Below is a small trained network, with its code and all its weights. Each question gives an input and a class and asks what happens when units are switched off, that is, made to give their printed mean instead of their output.

import numpy as np


def w(rows, s, z=0):
    codes = np.array(rows[::2]) - 128.0
    scale = np.full(codes.shape[1], s)
    scale[-1] = z or s
    return codes * scale


def f(y):
    return np.maximum(y, 0)


def log_softmax(a):
    a = a - a.max(-1, keepdims=True)
    return a - np.log(np.exp(a).sum(-1, keepdims=True))


def net(x, mask):
    res = np.array(x, float).reshape(1, 7) / 4 @ E
    y = f(res @ A[0][:, :-1].T + A[0][:, -1])
    res = res + np.where(mask, y, B[0][:, -1]) @ B[0][:, :-1]
    return log_softmax(res[-1] @ U[:, :-1].T + U[:, -1])


A, B = {}, {}
E = w([
[158,97,140,77,57],'x0',
[120,80,76,199,137],'x1',
[181,85,97,65,107],'x2',
[188,243,63,57,2],'x3',
[155,144,103,87,191],'x4',
[202,244,125,21,142],'x5',
[47,150,65,95,164],'x6',
],0.0069)
A[0] = w([
[139,124,175,128,142,11],'n0',
[84,126,124,179,188,223],'n1',
[181,172,148,230,89,243],'n2',
[182,181,85,155,106,194],'n3',
[93,75,47,70,184,86],'n4',
[105,161,123,100,143,39],'n5',
[146,86,136,196,64,101],'n6',
[103,39,145,144,166,255],'n7',
[142,184,143,7,139,208],'n8',
[82,206,154,139,108,248],'n9',
[97,112,123,80,207,175],'n10',
[102,183,71,139,151,17],'n11',
],0.011,0.0027)
B[0] = w([
[186,133,122,154,160,136],'n0',
[128,113,102,202,185,193],'n1',
[103,79,222,54,191,183],'n2',
[49,158,214,67,150,194],'n3',
[232,68,92,151,1,165],'n4',
[127,125,9,109,149,148],'n5',
[167,29,159,113,94,175],'n6',
[220,169,50,209,171,211],'n7',
[42,231,63,114,110,245],'n8',
[167,33,153,73,202,182],'n9',
[34,121,47,203,72,172],'n10',
[83,135,157,96,124,155],'n11',
],0.0054,0.012)
U = w([
[119,136,44,156,113,254],'0',
[148,82,185,120,23,9],'1',
[88,165,124,177,228,140],'2',
[121,218,76,2,118,86],'3',
],0.0065,0.0027)

Each question gives the input, the list of numbers given to net, and the class t.
The units are the neurons (one row each of A and B). Each row of codes is followed by its name. A weight is (code - 128) times the scale printed after its matrix; where a second scale follows, it is the last column's (A, B and U).
mask holds one flag per neuron, in row order. A switched-off neuron (its flag False) gives its mean, the last column of its row in B, instead of its output. The means were averaged over made-up inputs and are rounded, as every weight is.
A unit's drop is (log p(t) with every unit on - log p(t) with that unit switched off) / (log p(t) with every unit on - log p(t) with every unit switched off).
The circuit of an input: a set's keep is (log p(t) with only the set's units on - log p(t) with every unit switched off) / (log p(t) with every unit on - log p(t) with every unit switched off). Starting from all 12 units, units are removed one at a time, each time the one whose removal leaves the highest keep (on an exact tie, the one counted first), for as long as the keep stays at least 0.8.
circuit, biggest first: the units of the circuit, biggest drop first
top k neurons: the k neurons with the biggest drops, biggest first
drop of u: that unit's drop, to one decimal
input [7,-1,-2,-7,7,0,8], class 0: circuit, biggest first	[n4, n10]
input [6,-2,-4,7,-7,-6,8], class 1: top 3 neurons	[n8, n7, n6]
input [-5,8,0,-7,0,-3,7], class 0: circuit, biggest first	[n4]
input [6,3,-4,2,2,-1,-1], class 1: top 2 neurons	[n8, n7]
input [-1,-1,-3,6,5,-4,-8], class 1: circuit, biggest first	[n8, n7, n2]
input [-5,-1,5,8,0,-5,-8], class 1: top 2 neurons	[n8, n6]
input [1,5,-3,6,2,-6,-6], class 1: top 2 neurons	[n6, n8]
input [-2,8,3,-8,3,2,7], class 0: drop of n4	0.6
input [4,0,-2,-8,2,-2,6], class 0: drop of n2	0.1
input [-5,5,5,-8,-5,1,5], class 0: drop of n1	-0.1
